Here is a tiny trained network, its code and every weight. The questions are about switching its units off for an input and a class, where a switched-off unit gives its printed mean instead of its output.

import numpy as np


def w(rows, s, z=0):
    codes = np.array(rows[::2]) - 128.0
    scale = np.full(codes.shape[1], s)
    scale[-1] = z or s
    return codes * scale


def f(y):
    return np.maximum(y, 0)


def log_softmax(a):
    a = a - a.max(-1, keepdims=True)
    return a - np.log(np.exp(a).sum(-1, keepdims=True))


def net(x, mask):
    res = np.array(x, float).reshape(1, 4) / 4 @ E
    y = f(res @ A[0][:, :-1].T + A[0][:, -1])
    res = res + np.where(mask, y, B[0][:, -1]) @ B[0][:, :-1]
    return log_softmax(res[-1] @ U[:, :-1].T + U[:, -1])


A, B = {}, {}
E = w([
[47,108,115,199,100,152,122,146,154,58,43,175],'x0',
[112,158,111,155,135,193,122,254,110,71,192,165],'x1',
[52,83,211,101,175,172,125,110,92,163,160,168],'x2',
[167,65,168,153,82,171,34,106,168,197,64,141],'x3',
],0.014)
A[0] = w([
[129,131,162,73,173,141,157,145,100,153,157,139,163],'N1',
[100,129,142,146,250,105,167,123,69,96,122,183,218],'N2',
[120,188,110,137,152,125,178,154,90,151,143,140,67],'N3',
[124,162,126,149,137,134,159,155,99,106,136,91,182],'N4',
[107,125,106,150,104,134,118,138,178,106,95,145,245],'N5',
[136,114,145,73,168,119,169,104,91,167,166,118,58],'N6',
[138,172,97,121,120,56,155,120,152,104,134,97,218],'N7',
[109,128,126,121,136,115,101,136,157,121,139,118,67],'N8',
[98,128,136,149,92,165,64,175,130,117,143,202,255],'N9',
[149,186,91,118,184,118,180,124,88,102,149,162,109],'N10',
],0.013,0.0021)
B[0] = w([
[119,96,143,91,175,167,146,116,103,84,138,143,216],'N1',
[48,144,62,121,144,92,65,106,61,92,144,150,231],'N2',
[108,181,125,65,107,146,160,165,80,77,152,132,197],'N3',
[145,172,78,88,114,180,143,155,146,80,91,193,190],'N4',
[114,104,122,188,115,115,117,162,160,148,51,170,212],'N5',
[107,115,161,106,148,161,223,92,95,146,135,53,225],'N6',
[145,141,100,136,100,57,200,134,144,54,122,100,214],'N7',
[127,143,174,119,123,172,75,132,112,162,111,87,131],'N8',
[152,110,146,127,254,195,42,151,164,94,124,186,251],'N9',
[125,205,96,93,145,135,171,188,91,88,128,110,224],'N10',
],0.0091,0.017)
U = w([
[136,224,86,47,134,147,164,208,79,64,134,132,2],'0',
[130,124,49,225,39,121,158,179,164,153,76,155,20],'1',
[132,54,167,104,174,143,174,86,67,134,187,65,111],'2',
[41,105,110,183,181,116,78,107,62,108,150,205,146],'3',
[223,182,91,135,80,2,161,95,159,129,119,101,245],'4',
[211,70,183,150,81,102,39,11,154,210,84,121,173],'5',
[190,79,141,163,183,193,42,231,250,142,141,239,154],'6',
],0.0085,0.0023)

Each question gives the input, the list of numbers given to net, and the class t.
The units are the neurons (one row each of A and B). Each row of codes is followed by its name. A weight is (code - 128) times the scale printed after its matrix; where a second scale follows, it is the last column's (A, B and U).
mask holds one flag per neuron, in row order. A switched-off neuron (its flag False) gives its mean, the last column of its row in B, instead of its output. The means were averaged over made-up inputs and are rounded, as every weight is.
A unit's drop is (log p(t) with every unit on - log p(t) with that unit switched off) / (log p(t) with every unit on - log p(t) with every unit switched off).
The circuit of an input: a set's keep is (log p(t) with only the set's units on - log p(t) with every unit switched off) / (log p(t) with every unit on - log p(t) with every unit switched off). Starting from all 10 units, units are removed one at a time, each time the one whose removal leaves the highest keep (on an exact tie, the one counted first), for as long as the keep stays at least 0.8.
units of the circuit, in order: the units of the circuit, biggest drop first
most important unit: the unit with the biggest drop
k most important neurons: the k neurons with the biggest drops, biggest first
drop of u: that unit's drop, to one decimal
input [0,-1,-7,4], class 1: 2 most important neurons : (N9; N5)
input [-3,-1,0,8], class 5: units of the circuit, in order : (N9; N10)
input [-4,-7,3,-5], class 2: most important unit : N6
input [8,-4,-3,2], class 1: 3 most important neurons : (N9; N1; N5)
input [4,-1,-8,-3], class 4: 2 most important neurons : (N7; N9)
input [-4,-4,1,5], class 5: 2 most important neurons : (N10; N3)
input [2,-2,5,-4], class 3: 2 most important neurons : (N2; N7)
input [-3,4,7,0], class 3: 2 most important neurons : (N2; N7)
input [4,2,6,-3], class 3: drop of N2 : 0.2
input [8,8,-8,-2], class 6: drop of N9 : 0.4
input [6,-4,-2,0], class 1: drop of N9 : 0.3
